Here is a tiny trained network, its code and every weight. The questions are about switching its units off for an input and a class, where a switched-off unit gives its printed mean instead of its output.

import numpy as np


def w(rows, s, z=0):
    codes = np.array(rows[::2]) - 128.0
    scale = np.full(codes.shape[1], s)
    scale[-1] = z or s
    return codes * scale


def f(y):
    return y / 2 * (1 + np.tanh(0.7978845608 * (y + 0.044715 * y**3)))


def log_softmax(a):
    a = a - a.max(-1, keepdims=True)
    return a - np.log(np.exp(a).sum(-1, keepdims=True))


def net(x, mask):
    res = np.array(x, float).reshape(1, 5) / 4 @ E
    y = f(res @ A[0][:, :-1].T + A[0][:, -1])
    res = res + np.where(mask, y, B[0][:, -1]) @ B[0][:, :-1]
    return log_softmax(res[-1] @ U[:, :-1].T + U[:, -1])


A, B = {}, {}
E = w([
[109,164,99,127,254],'x0',
[237,89,109,127,165],'x1',
[128,129,127,128,129],'x2',
[150,185,91,226,102],'x3',
[116,78,213,193,160],'x4',
],0.0079)
A[0] = w([
[144,181,78,215,132,49],'N0',
[95,168,78,120,251,3],'N1',
[242,94,102,113,168,68],'N2',
[56,139,124,122,108,114],'N3',
[131,168,58,66,135,91],'N4',
[138,157,80,82,116,109],'N5',
[142,118,120,127,134,104],'N6',
[113,82,195,180,190,53],'N7',
[115,87,148,62,121,40],'N8',
[149,93,126,107,28,10],'N9',
[111,88,143,42,184,98],'N10',
[30,167,128,123,128,65],'N11',
],0.022,0.0037)
B[0] = w([
[151,185,52,193,162,201],'N0',
[204,98,244,142,145,253],'N1',
[99,134,110,2,161,228],'N2',
[123,126,105,56,153,194],'N3',
[55,97,122,167,55,207],'N4',
[79,96,113,148,67,183],'N5',
[108,141,141,117,134,131],'N6',
[59,88,123,150,36,232],'N7',
[154,172,89,173,153,191],'N8',
[179,102,226,160,149,218],'N9',
[158,184,64,189,161,239],'N10',
[117,134,107,31,156,215],'N11',
],0.032,0.012)
U = w([
[161,112,201,133,157,254],'0',
[62,147,81,2,178,87],'1',
[120,215,36,190,167,74],'2',
[15,94,103,146,50,54],'3',
],0.0079,0.0063)

Each question gives the input, the list of numbers given to net, and the class t.
The units are the neurons (one row each of A and B). Each row of codes is followed by its name. A weight is (code - 128) times the scale printed after its matrix; where a second scale follows, it is the last column's (A, B and U).
mask holds one flag per neuron, in row order. A switched-off neuron (its flag False) gives its mean, the last column of its row in B, instead of its output. The means were averaged over made-up inputs and are rounded, as every weight is.
A unit's drop is (log p(t) with every unit on - log p(t) with that unit switched off) / (log p(t) with every unit on - log p(t) with every unit switched off).
The circuit of an input: a set's keep is (log p(t) with only the set's units on - log p(t) with every unit switched off) / (log p(t) with every unit on - log p(t) with every unit switched off). Starting from all 12 units, units are removed one at a time, each time the one whose removal leaves the highest keep (on an exact tie, the one counted first), for as long as the keep stays at least 0.8.
units of the circuit, in order: the units of the circuit, biggest drop first
unit that matters most: the unit with the biggest drop
top k neurons: the k neurons with the biggest drops, biggest first
drop of u: that unit's drop, to one decimal
input [0,4,4,-7,3], class 2: units of the circuit, in order : N10
input [-3,4,4,-2,5], class 3: top 4 neurons : N7, N11, N1, N3
input [7,-6,0,3,0], class 0: top 2 neurons : N1, N2
input [-4,-1,-6,7,5], class 2: top 2 neurons : N0, N1
input [-1,-6,-3,2,8], class 3: top 2 neurons : N7, N2
input [-1,-5,-8,5,6], class 3: top 3 neurons : N2, N7, N10
input [-4,0,0,-5,-7], class 3: top 2 neurons : N4, N5
input [-1,-2,6,-7,-7], class 2: top 3 neurons : N10, N8, N7
input [3,7,6,4,6], class 1: top 2 neurons : N2, N4
input [3,5,2,4,3], class 1: top 2 neurons : N2, N10
input [-6,0,7,-7,4], class 2: top 3 neurons : N1, N8, N10
input [-8,-6,-2,7,-8], class 0: top 2 neurons : N9, N7
input [-5,-2,-4,7,-8], class 3: top 3 neurons : N5, N4, N10
input [2,6,-3,-1,-8], class 3: top 2 neurons : N4, N5
input [-3,-7,-7,4,6], class 1: unit that matters most : N11
input [-2,5,3,-2,0], class 1: drop of N2 : 0.1
input [8,-8,-3,2,-8], class 0: drop of N0 : 0.0
input [8,-3,-6,5,0], class 0: drop of N1 : 9.3
